Small tables with named rows and columns. After each table, cells are looked up by row and column.

zuro:
|  | tiv | por | nede | nafaruz | gipez | siduso |
|---|---|---|---|---|---|---|
| gis | 61.36 | 80.31 | 33.02 | 39.80 | 87.79 | 4.30 |
| zerifi | 61.52 | 76.22 | 72.55 | 74.14 | 59.65 | 77.82 |
| sadakip | 61.63 | 51.79 | 59.88 | 58.79 | 60.35 | 50.22 |
| fom | 61.30 | 77.25 | 58.87 | 42.28 | 12.86 | 54.66 |
| bogere | 60.82 | 47.36 | 47.71 | 56.68 | 49.51 | 40.24 |

gis, nafaruz => 39.80
gis, tiv => 61.36
bogere, nede => 47.71
gis, por => 80.31
sadakip, tiv => 61.63
zerifi, gipez => 59.65
fom, nafaruz => 42.28
gis, gipez => 87.79
bogere, por => 47.36
gis, nede => 33.02
bogere, siduso => 40.24
sadakip, nede => 59.88
bogere, nafaruz => 56.68
sadakip, nafaruz => 58.79
fom, siduso => 54.66
fom, por => 77.25
fom, gipez => 12.86
sadakip, siduso => 50.22
zerifi, nafaruz => 74.14

Table bis
|  | puzuk | tar | sogisif | voma | ninifet |
|---|---|---|---|---|---|
| gisor | 62585 | 52377 | 98431 | 67997 | 47610 |
| mit | 65047 | 50952 | 94517 | 50110 | 69852 |
| fazaz | 97715 | 20318 | 75810 | 87803 | 72395 |
| nok | 80926 | 55606 | 90205 | 61941 | 49332 |
| kenir | 65681 | 51294 | 97940 | 63888 | 50137 |
| kufiv | 67703 | 50220 | 94886 | 57268 | 60945 |

mit, voma: 50110
kenir, puzuk: 65681
nok, puzuk: 80926
nok, sogisif: 90205
kufiv, tar: 50220
kufiv, voma: 57268
nok, voma: 61941
kufiv, sogisif: 94886
mit, puzuk: 65047
fazaz, puzuk: 97715
mit, ninifet: 69852
fazaz, tar: 20318
kenir, ninifet: 50137
fazaz, ninifet: 72395
kenir, voma: 63888
gisor, voma: 67997
gisor, puzuk: 62585
kufiv, puzuk: 67703
mit, sogisif: 94517

fugo.tsv
	neseme	bisebe	zivop
bizir	79	211	126
lapek	106	168	207
mogugug	69	66	182
latugi	73	114	178
gakege	165	209	101
pobadi	121	31	86
zik	64	123	182
zovuzif	200	149	98
sobupez	135	219	183
kefid	163	90	23
fil	180	193	58
ziv	62	38	194

What is the bisebe of sobupez in fugo? 219
What is the neseme of pobadi in fugo? 121
What is the neseme of ziv in fugo? 62
What is the bisebe of gakege in fugo? 209
What is the bisebe of mogugug in fugo? 66
What is the zivop of bizir in fugo? 126
What is the neseme of gakege in fugo? 165
What is the zivop of sobupez in fugo? 183
What is the zivop of lapek in fugo? 207

notugol.tsv
	tufof	negiz	gepudav	novalon	pib	bup	lavita	dak
meteme	0.2	-0.4	-0.3	0.7	-0.3	0.1	0.9	0.0
zilo	-0.2	-0.5	0.6	0.1	0.1	0.1	0.2	0.4
tep	0.3	0.4	-0.2	0.2	0.7	-0.3	0.2	0.2
vuz	-0.3	0.0	-0.2	0.6	0.3	-0.5	0.3	0.0
lib	0.0	-0.5	0.6	-0.4	-0.1	0.5	0.2	-0.1

tufof of meteme: 0.2
pib of zilo: 0.1
bup of lib: 0.5
lavita of lib: 0.2
gepudav of zilo: 0.6
novalon of lib: -0.4
negiz of lib: -0.5
dak of lib: -0.1
negiz of meteme: -0.4
Which row has the largest dak? zilo

makel =
|  | burugas | ger | rav | sanidiv | kop | vusis | daviz | nop |
|---|---|---|---|---|---|---|---|---|
| bupodi | 197 | 143 | 93 | 143 | 91 | 171 | 176 | 116 |
| tuv | 118 | 137 | 136 | 107 | 130 | 110 | 131 | 155 |
| bunebu | 138 | 159 | 135 | 163 | 150 | 145 | 174 | 214 |
| zenonum | 131 | 141 | 138 | 144 | 127 | 131 | 132 | 130 |
| popudir | 80 | 178 | 144 | 52 | 135 | 34 | 110 | 229 |
| lib | 137 | 128 | 118 | 134 | 144 | 133 | 144 | 127 |
| gud | 133 | 138 | 125 | 143 | 131 | 138 | 136 | 131 |
| dimiza | 103 | 164 | 164 | 149 | 106 | 166 | 124 | 123 |
| sof | 73 | 199 | 225 | 174 | 65 | 197 | 105 | 99 |
| begitu | 178 | 129 | 228 | 181 | 158 | 101 | 145 | 1 |

What is the kop of gud in makel? 131
What is the daviz of bupodi in makel? 176
What is the daviz of tuv in makel? 131
What is the sanidiv of bunebu in makel? 163
What is the burugas of bupodi in makel? 197
What is the burugas of popudir in makel? 80
What is the nop of lib in makel? 127
What is the vusis of tuv in makel? 110
What is the ger of dimiza in makel? 164
What is the kop of begitu in makel? 158

